Here is a tiny trained network, its code and every weight. The questions are about switching its units off for an input and a class, where a switched-off unit gives its printed mean instead of its output.

import numpy as np


def w(rows, s, z=0):
    codes = np.array(rows[::2]) - 128.0
    scale = np.full(codes.shape[1], s)
    scale[-1] = z or s
    return codes * scale


def norm(h):
    return h / np.sqrt((h * h).mean(-1, keepdims=True) + 1e-5)


def f(y):
    return np.maximum(y, 0)


def log_softmax(a):
    a = a - a.max(-1, keepdims=True)
    return a - np.log(np.exp(a).sum(-1, keepdims=True))


def net(x, mask):
    res = np.array(x, float).reshape(1, 6) / 4 @ E
    u = 0
    for l in range(4):
        y = f(norm(res) @ A[l][:, :-1].T + A[l][:, -1])
        res = res + np.where(mask[u : u + 9], y, B[l][:, -1]) @ B[l][:, :-1]
        u += 9
    return log_softmax(norm(res)[-1] @ U[:, :-1].T + U[:, -1])


A, B = {}, {}
E = w([
[61,153,71,255,108,207,72,101,156],'x0',
[31,50,43,117,95,92,33,197,49],'x1',
[65,128,121,94,214,108,119,100,54],'x2',
[138,119,139,136,18,163,227,204,61],'x3',
[169,78,117,211,114,39,156,152,144],'x4',
[197,215,49,96,159,124,43,199,31],'x5',
],0.0076)
A[0] = w([
[166,89,191,237,101,196,178,195,68,50],'L0N1',
[203,126,2,122,145,58,54,206,92,1],'L0N2',
[17,30,182,101,73,131,77,130,100,13],'L0N3',
[249,64,156,5,135,68,234,115,88,47],'L0N4',
[21,84,16,203,134,134,99,126,109,131],'L0N5',
[220,129,178,194,101,124,168,102,208,78],'L0N6',
[110,175,128,164,120,235,22,112,123,8],'L0N7',
[122,59,140,132,231,82,150,41,210,42],'L0N8',
[143,170,48,115,139,12,103,174,106,50],'L0N9',
],0.0046,0.0055)
B[0] = w([
[101,169,109,123,95,121,187,164,153,162],'L0N1',
[156,110,138,145,153,79,53,164,73,185],'L0N2',
[88,139,84,68,102,129,151,139,207,158],'L0N3',
[117,227,109,93,135,238,117,118,139,215],'L0N4',
[147,191,193,26,129,130,167,112,119,254],'L0N5',
[145,95,167,122,63,107,116,111,145,184],'L0N6',
[108,216,108,123,138,128,165,98,136,162],'L0N7',
[93,131,254,170,127,113,78,178,98,178],'L0N8',
[115,145,177,174,92,74,92,171,115,172],'L0N9',
],0.0068,0.0042)
A[1] = w([
[223,47,2,127,189,96,34,195,62,62],'L1N1',
[156,85,99,216,5,135,221,166,78,79],'L1N2',
[124,207,14,185,181,252,88,90,140,1],'L1N3',
[46,77,109,113,155,114,124,92,131,61],'L1N4',
[171,26,147,103,121,116,197,110,156,88],'L1N5',
[147,153,52,146,146,87,100,114,8,81],'L1N6',
[53,62,17,100,46,130,111,178,79,131],'L1N7',
[163,13,144,162,89,135,133,167,124,89],'L1N8',
[208,104,160,228,97,105,186,97,248,24],'L1N9',
],0.0067,0.0058)
B[1] = w([
[174,122,103,190,72,3,78,140,85,243],'L1N1',
[123,121,102,164,148,204,228,247,68,227],'L1N2',
[35,242,118,151,59,192,95,33,65,199],'L1N3',
[110,79,76,113,184,168,194,97,153,159],'L1N4',
[138,184,68,155,110,157,24,100,86,169],'L1N5',
[151,112,166,161,97,82,53,127,161,224],'L1N6',
[120,132,122,101,149,145,118,232,195,253],'L1N7',
[101,215,115,123,139,227,116,124,150,163],'L1N8',
[204,80,134,187,94,164,125,39,237,205],'L1N9',
],0.0075,0.0046)
A[2] = w([
[81,39,138,179,255,90,136,53,66,4],'L2N1',
[156,85,110,115,151,117,87,54,180,82],'L2N2',
[160,160,141,206,99,121,148,112,168,77],'L2N3',
[124,120,140,78,114,207,194,107,159,105],'L2N4',
[188,163,153,19,157,147,144,88,95,56],'L2N5',
[24,74,117,124,205,89,135,121,163,97],'L2N6',
[51,127,115,122,216,100,68,79,102,115],'L2N7',
[48,11,87,83,104,134,114,115,128,3],'L2N8',
[29,188,110,121,126,169,81,113,134,75],'L2N9',
],0.008,0.0055)
B[2] = w([
[136,127,254,229,165,147,171,134,50,168],'L2N1',
[71,121,189,97,133,161,67,159,118,183],'L2N2',
[133,55,87,126,93,133,129,88,102,204],'L2N3',
[175,108,57,132,154,21,112,64,73,249],'L2N4',
[173,170,154,80,95,115,175,128,77,215],'L2N5',
[112,87,149,140,231,116,149,146,108,199],'L2N6',
[101,103,145,220,125,133,170,114,56,254],'L2N7',
[114,62,49,75,216,93,162,137,212,161],'L2N8',
[74,164,82,119,121,148,140,48,108,239],'L2N9',
],0.0085,0.0041)
A[3] = w([
[194,177,143,79,124,98,138,122,54,70],'L3N1',
[157,125,166,142,168,96,62,76,254,5],'L3N2',
[188,175,169,32,155,101,175,102,99,38],'L3N3',
[93,135,164,83,196,130,106,127,145,57],'L3N4',
[112,181,212,168,177,117,82,25,184,158],'L3N5',
[85,67,68,46,185,108,69,151,22,72],'L3N6',
[115,80,137,200,95,220,205,71,183,61],'L3N7',
[155,147,97,88,157,122,210,203,131,76],'L3N8',
[26,52,38,71,199,139,63,139,197,3],'L3N9',
],0.0068,0.0044)
B[3] = w([
[150,154,113,64,137,53,122,77,142,207],'L3N1',
[72,94,195,64,77,155,19,145,182,164],'L3N2',
[177,133,156,29,128,132,162,88,101,195],'L3N3',
[117,187,131,164,132,92,191,152,133,148],'L3N4',
[86,113,145,101,68,217,75,228,135,255],'L3N5',
[181,121,96,223,106,62,116,107,254,214],'L3N6',
[240,99,66,165,178,36,94,114,122,209],'L3N7',
[62,148,207,107,132,176,88,106,161,189],'L3N8',
[155,131,45,46,189,56,181,71,152,172],'L3N9',
],0.0072,0.0052)
U = w([
[160,156,86,154,105,26,34,188,69,214],'0',
[85,124,95,125,78,202,190,252,125,74],'1',
[189,173,186,22,125,117,174,94,90,198],'2',
[164,60,198,149,91,173,57,72,225,120],'3',
[227,73,68,213,80,150,222,93,160,2],'4',
[52,81,58,93,207,87,182,122,170,138],'5',
[65,96,225,187,211,130,135,105,71,79],'6',
[59,215,75,147,98,199,85,60,73,179],'7',
],0.017,0.0022)

Each question gives the input, the list of numbers given to net, and the class t.
The units are the neurons (one row each of A and B). Each row of codes is followed by its name. A weight is (code - 128) times the scale printed after its matrix; where a second scale follows, it is the last column's (A, B and U).
mask holds one flag per neuron, layer by layer. A switched-off neuron (its flag False) gives its mean, the last column of its row in B, instead of its output. The means were averaged over made-up inputs and are rounded, as every weight is.
A unit's drop is (log p(t) with every unit on - log p(t) with that unit switched off) / (log p(t) with every unit on - log p(t) with every unit switched off).
The circuit of an input: a set's keep is (log p(t) with only the set's units on - log p(t) with every unit switched off) / (log p(t) with every unit on - log p(t) with every unit switched off). Starting from the 12 units with the biggest drops (on a tie, the unit counted first), units are removed one at a time, each time the one whose removal leaves the highest keep (on an exact tie, the one counted first), for as long as the keep stays at least 0.8.
units of the circuit, in order: the units of the circuit, biggest drop first
unit that matters most: the unit with the biggest drop
k most important neurons: the k neurons with the biggest drops, biggest first
k most important neurons of layer l: the k neurons of layer l with the biggest drops, biggest first
drop of u: that unit's drop, to one decimal
input [3,2,4,8,-6,8], class 0: unit that matters most : L0N4
input [0,-3,-8,-2,2,3], class 3: 3 most important neurons : [L1N9, L3N2, L2N2]
input [0,0,4,5,-3,3], class 0: 4 most important neurons : [L0N5, L0N4, L1N6, L3N5]
input [-8,5,0,-1,-5,-2], class 5: 4 most important neurons : [L0N5, L2N8, L3N6, L0N3]
input [-5,-5,-4,0,6,-1], class 3: units of the circuit, in order : [L1N9, L3N2]
input [1,6,-2,-6,8,-8], class 6: 2 most important neurons : [L0N8, L2N6]
input [7,-1,-5,-4,4,6], class 7: 2 most important neurons : [L1N3, L0N7]
input [3,-5,0,-8,-5,-1], class 7: 2 most important neurons : [L1N3, L2N9]
input [-5,-6,6,6,4,-7], class 4: 2 most important neurons of layer 0 : [L0N5, L0N6]
input [-8,4,1,-6,-8,-3], class 5: 4 most important neurons : [L0N5, L2N8, L3N6, L2N6]
input [-7,5,-4,7,8,-7], class 1: 2 most important neurons : [L1N2, L1N7]
input [-1,2,-5,-8,-3,-2], class 6: 2 most important neurons of layer 2 : [L2N7, L2N6]
input [2,-6,6,0,5,3], class 3: 2 most important neurons : [L0N5, L1N2]
input [8,-7,8,0,8,-5], class 3: unit that matters most : L1N9
input [-5,-3,-1,4,8,4], class 2: 2 most important neurons of layer 1 : [L1N1, L1N7]
input [8,8,3,6,-8,-2], class 5: 2 most important neurons of layer 0 : [L0N4, L0N3]
input [0,3,4,-6,6,-6], class 6: drop of L2N1 : 0.2
input [-2,5,-4,4,7,-5], class 1: drop of L1N2 : 1.6
input [-1,0,7,7,1,2], class 1: drop of L0N5 : 0.4
input [5,-6,2,4,-4,-7], class 4: unit that matters most : L3N7
